Rows with their classes
[-1.000, -2.110, -1.848, 0.766, 0.438, 0.391, 2.111, -0.161, 1.498, -0.014, 0.326, -0.506, 1.674, 0.124, 0.941, -0.100, -0.416, -2.273, -1.186, 0.036, -0.227, -0.831, 0.241, 1.628, 0.688, -3.136, 0.492, -0.155, -0.854, 0.165, -1.197, -0.397, -0.623, -0.950, -1.370, -0.324, -1.097, -1.417, -0.912, 1.556, -0.208, 0.447]  <40>
[0.904, 2.200, 0.407, -0.012, 0.646, 0.492, 0.633, -2.276, 0.140, -0.250, -0.065, 0.434, 0.409, -0.738, 1.899, 0.729, -0.238, -0.957, 0.207, -2.017, -0.045, -0.814, 0.531, 1.200, 0.674, -0.714, -0.716, 1.535, -0.715, -0.642, -0.519, -1.057, 0.240, -0.295, -0.828, 1.227, 0.093, 2.169, -1.862, 1.194, 0.214, 0.023]  <41>
[1.963, 1.038, 0.072, 0.828, 1.147, 0.820, 0.925, -0.248, -0.218, -1.262, 0.650, 0.996, 1.377, -0.944, 0.332, 1.571, -0.116, 0.895, -0.338, -1.352, 1.152, -1.103, -0.415, 0.450, 2.159, -1.035, 0.309, 2.100, 1.533, -1.062, 1.256, -0.468, 1.580, 0.547, -1.083, 0.437, 0.572, 4.698, -1.748, 1.002, -0.093, -2.382]  <50>
[-1.800, -4.772, -2.774, -2.628, 1.072, 1.509, 6.021, 1.463, 1.290, -3.195, 2.038, 0.888, 1.930, 1.933, 1.249, -0.120, -0.780, -3.328, -3.803, -5.125, -1.722, -1.169, 3.340, 2.124, 1.397, -5.509, 1.276, 2.806, -2.686, 3.054, -3.185, 3.415, 0.999, -0.984, -2.713, 2.391, -1.439, -2.565, 0.569, 2.817, -0.574, -1.470]  <47>
[0.195, -2.362, -1.807, 0.566, 0.017, 0.379, 1.645, -0.366, 1.412, -0.143, 0.587, 0.340, 1.219, -0.037, 0.075, -0.543, -0.209, -0.023, 0.142, 0.730, 1.486, -1.497, -0.100, 0.366, 0.933, -2.492, -0.027, 1.153, 0.921, 0.173, -1.231, -2.336, 0.090, -0.542, -0.685, -0.616, 0.032, 1.082, -0.959, 0.842, 0.204, 0.631]  <40>
[0.965, -0.092, -0.178, 1.120, 1.136, -0.782, 0.157, 0.876, -0.188, 1.129, -0.551, 0.067, 1.474, -0.273, -0.753, 0.282, -0.445, 3.665, 0.573, 1.415, 0.826, -0.128, -1.303, 0.394, 0.221, 1.078, -0.082, -0.576, 2.199, 0.612, 0.893, -0.013, -0.241, 1.122, -0.120, -0.093, 0.555, 2.196, -0.095, -2.095, -0.815, 0.305]  <47>
[0.985, 0.510, -0.471, 0.548, 1.934, 0.726, 1.542, -0.334, 0.150, -0.357, 0.190, 1.216, 1.990, -1.204, 0.836, 0.890, -0.967, 2.680, -0.425, -2.169, 1.350, -1.161, 0.031, 1.222, 1.036, -1.840, 0.276, 1.213, 0.718, 0.205, -0.206, 0.234, 1.071, -0.255, -1.090, 2.765, 0.086, 4.893, -2.008, -0.226, -0.582, -0.028]  <50>
[-0.847, 0.697, -0.214, 1.038, -1.037, 0.197, -0.528, -2.217, 1.069, 0.879, -0.615, -1.005, 0.045, 0.004, 1.425, -0.254, 0.195, -4.227, 0.032, 1.311, -0.301, -1.272, -0.001, 0.195, 0.828, -1.493, -0.481, -1.339, -0.998, -1.489, -0.242, -3.701, -0.264, -1.203, 0.056, -0.994, -0.654, -1.817, -2.254, 1.887, -0.076, -0.673]  <40>
[1.135, -1.655, -1.127, 1.192, 0.171, 0.913, 0.889, 0.414, -0.441, 0.542, -1.074, 0.292, 1.938, -0.656, -1.234, 1.124, 0.473, 3.720, 0.126, -1.815, -0.172, -0.879, -0.400, -1.293, 1.162, 0.025, 0.099, -1.003, 0.113, -0.534, 0.570, 2.680, 0.653, -0.212, 0.031, 1.131, 1.643, 0.868, 0.158, 0.220, -0.743, -0.224]  <45>
[0.399, -0.712, -0.921, 0.485, 1.034, 0.390, 1.640, -0.331, 0.197, -0.892, -0.210, 0.666, 0.740, -0.456, -0.133, 0.539, 0.252, 0.044, 0.167, -0.096, 0.752, -0.683, -0.024, 0.231, 0.604, -1.355, -0.162, 1.241, 0.954, -0.296, -0.048, -1.104, 0.837, -0.586, -0.843, -0.430, 0.220, 2.128, -1.360, 0.879, 0.014, 0.377]  <50>
